Read these off the row that follows.
1) Read off the entry just right of 1.49.
2) Read off the entry just right of -0.09.
[-0.09, -0.99, 1.49, -0.13]
1) -0.13
2) -0.99

Read these off the matrix that follows. Counting starts at 1.
1) Read off the entry just right of 77.
2) Read off the entry at row 2, column 1.
3) Read off the entry at row 1, column 1.
4) Read off the largest entry.
5) Read off the top entry of the column that holds the smallest entry.
6) Read off the entry directly below -63.
[[ 75  77 -49 -63 -58  59 -70]
 [-62  58  27  62 -37  44  17]]
1) -49
2) -62
3) 75
4) 77
5) -70
6) 62

x =
[[6796 5385 5604 4409 5110 6188 5258 5045 6687 4574 5727 6609 5866 7318]
 [6305 6180 5734 6956 5435 6077 5369 4620 6042 5884 6858 5937 5912 7176]
 [6693 5876 5707 5425 5298 6133 5342 4878 6427 5193 6331 6292 5433 7208]
 [6633 5723 6703 4103 7102 7024 7355 8832 7412 5812 5527 7668 7179 6150]
 [7524 4846 5612 3017 5212 6223 5193 5669 7363 3839 5064 7681 5717 7256]
 [6574 6192 5701 7215 5499 6020 5243 4543 5964 5336 6588 5901 5234 7217]
 [7253 4876 5994 2987 5404 6284 5417 6254 7494 3200 5195 7580 5977 6910]
 [7020 5085 5552 3888 5029 6142 5193 5117 6890 4102 5888 7092 5928 7368]
 [7002 5670 5647 4908 5308 6097 5318 4928 6515 5038 6442 6447 5395 7272]
 [6510 6094 5724 6226 5399 6102 5365 4720 6191 5609 6624 6177 5963 7196]
 [6429 5380 6665 3651 6508 6843 6725 8113 7482 5010 5243 7542 6997 6174]
 [7489 4917 5509 3376 5132 6238 5089 5301 7129 3520 5200 7459 5624 7267]
 [6671 6011 5740 5940 5399 6116 5293 4789 6275 5802 6816 6038 5261 7181]
 [6665 5031 6504 3343 5931 6577 5892 7185 7535 4159 4825 7920 6181 6393]
 [6656 6133 5738 6619 5500 6046 5491 4694 6126 5322 6852 6068 6108 7201]]
Indices start at 1.
Read off the entry directly below 4789.
A: 7185
The bottom-right entry: 7201
The entry just right of the largest entry -> 7412
Read off the entry in the bottom-left corner.
A: 6656
The minimum -> 2987
The entry in the top-left corner -> 6796
Read off the entry directly above the largest entry.
A: 4878
Read off the entry just right of 4543.
A: 5964
The entry in row 3 and column 1 -> 6693
The entry just right of 7459 -> 5624
The entry directly above the smallest entry: 7215
Read off the entry just left of the largest entry.
A: 7355
Read off the entry directly below 5395.
A: 5963
Read off the entry just left of 5417.
A: 6284
Read off the entry just right of 6254.
A: 7494
Read off the entry just right of 7412.
A: 5812
Read off the entry just right of 5499.
A: 6020
The entry in row 1 and column 2 -> 5385
Read off the entry directly above 4846.
A: 5723
Read off the entry in row 2 and column 1.
A: 6305
The entry in row 1 and column 3 is 5604
Read off the entry in row 3 and column 2.
A: 5876
Read off the entry in row 3 and column 3.
A: 5707
The entry in the top-right corner: 7318
The entry just right of 5527 -> 7668
The entry directly below the largest entry: 5669
The entry directly below 6097: 6102
The entry at row 2, column 3 -> 5734
Read off the entry directly above 5802.
A: 3520
Read off the entry directly below 4917.
A: 6011

arr =
[[-2, 1, -4, 23, 11, -15],
 [-2, -29, -20, 0, 4, 1],
 [-19, 8, 39, 0, 31, 27],
 [40, 5, -33, 12, -9, 40],
 [11, 23, 35, -25, 5, 18]]
What is the 2nd smallest entry? -29
What is the third entry in reading order? -4
The entry just right of the smallest entry -> 12
The entry in the top-left corner: -2
The top-right entry is -15
The bottom-left entry is 11
The last entry, reading row by row is 18
The smallest entry: -33
What is the largest entry in the last column? 40
What is the largest entry in the first column? 40
What is the entry just right of -4? 23
What is the smallest entry in the first column? -19
The 3rd-last entry, reading row by row: -25
What is the entry directly below -4? -20
The entry just right of -19 is 8

M =
array([ 51,  31,   4, -19, -48, -18, -20, -13, -52, -12, -61,  50,  35,
       -70,  -9,  -9])
The third largest entry is 35
The entry just left of -18 -> -48
Which number is the 1st entry from the left?
A: 51
The fourth entry is -19
The last entry: -9
Which number is the entry just right of -20?
A: -13
Which number is the third-last entry?
A: -70
The fifth-last entry -> 50
The entry just right of -70 -> -9
Which number is the entry just right of the largest entry?
A: 31

Read these off the matrix that follows.
1) Read off the entry just left of -24.798.
2) Read off the entry just right of 199.695.
((-58.745, -47.042, 32.721, 86.758, -34.118, 26.684, -69.629, 311.089, -99.947, 44.985, 27.825, -91.794, -112.281, -86.114, -0.407, 2.669), (34.829, -22.188, -19.511, -67.248, 16.487, -16.815, -32.442, -2.563, -103.701, 18.939, 46.146, 77.555, 73.263, -47.923, -4.955, -29.306), (114.454, 173.751, 133.191, 44.147, 172.877, 191.899, 162.542, 184.419, -231.679, 173.694, 194.868, -52.794, -25.461, -60.955, 120.245, 161.877), (-5.707, 47.415, -37.949, -94.840, 32.287, 61.369, -45.866, 93.575, 65.110, 43.503, 53.520, -3.639, -10.640, 234.566, -48.984, -20.404), (241.633, 21.299, 26.088, 177.321, 292.244, 276.891, 213.973, 70.684, -47.735, 286.113, 290.014, 26.165, 48.790, -7.078, 32.968, 48.454), (240.265, 24.139, 29.892, 175.176, 279.427, 262.073, 215.882, 60.696, -53.025, 272.142, 278.796, 28.945, 49.363, -14.329, 38.641, 48.420), (19.139, 3.486, -18.435, 97.525, 26.187, 13.162, 23.782, -47.709, 271.548, 25.730, 5.883, 55.535, 36.435, 199.695, 13.902, -30.763), (6.159, 33.191, 70.897, 66.683, -14.253, 12.251, -18.723, 139.412, 155.187, 10.467, 2.221, 90.219, 66.981, 120.771, 49.120, 48.262), (41.144, -27.734, -18.213, -61.572, 25.821, -10.604, -29.643, -6.203, -106.213, 26.440, 54.370, 82.586, 77.699, -53.180, -4.821, -29.498), (153.844, -14.596, 28.150, -24.798, 37.005, 8.244, 29.854, -78.696, 59.993, 17.850, 52.055, 256.683, 247.463, 20.998, 14.179, 18.547), (-23.145, 50.969, -38.491, -114.222, 20.580, 59.927, -60.448, 103.053, 53.291, 33.136, 43.146, -22.155, -29.155, 239.096, -58.128, -17.825), (56.007, -29.154, -21.008, -65.931, 35.449, 0.747, -20.758, -8.142, -125.188, 34.954, 65.679, 83.339, 81.228, -66.012, -10.430, -29.153), (-1.215, 35.149, 14.727, 142.363, 3.195, -39.622, 53.605, -111.291, 293.488, -7.152, -32.123, 61.443, 41.150, 161.502, 80.207, -8.351), (106.452, -104.930, -88.154, -41.185, 77.519, 40.584, -22.305, -6.963, -105.587, 90.039, 118.085, 97.556, 94.690, -61.102, -72.126, -95.610))
1) 28.150
2) 13.902

Questions about the row below.
1) The entry just left of the centre entry?
2) The entry just right of -11.401?
3) The entry just left of -10.161?
[11.904, 15.659, -8.427, -11.401, -10.161]
1) 15.659
2) -10.161
3) -11.401
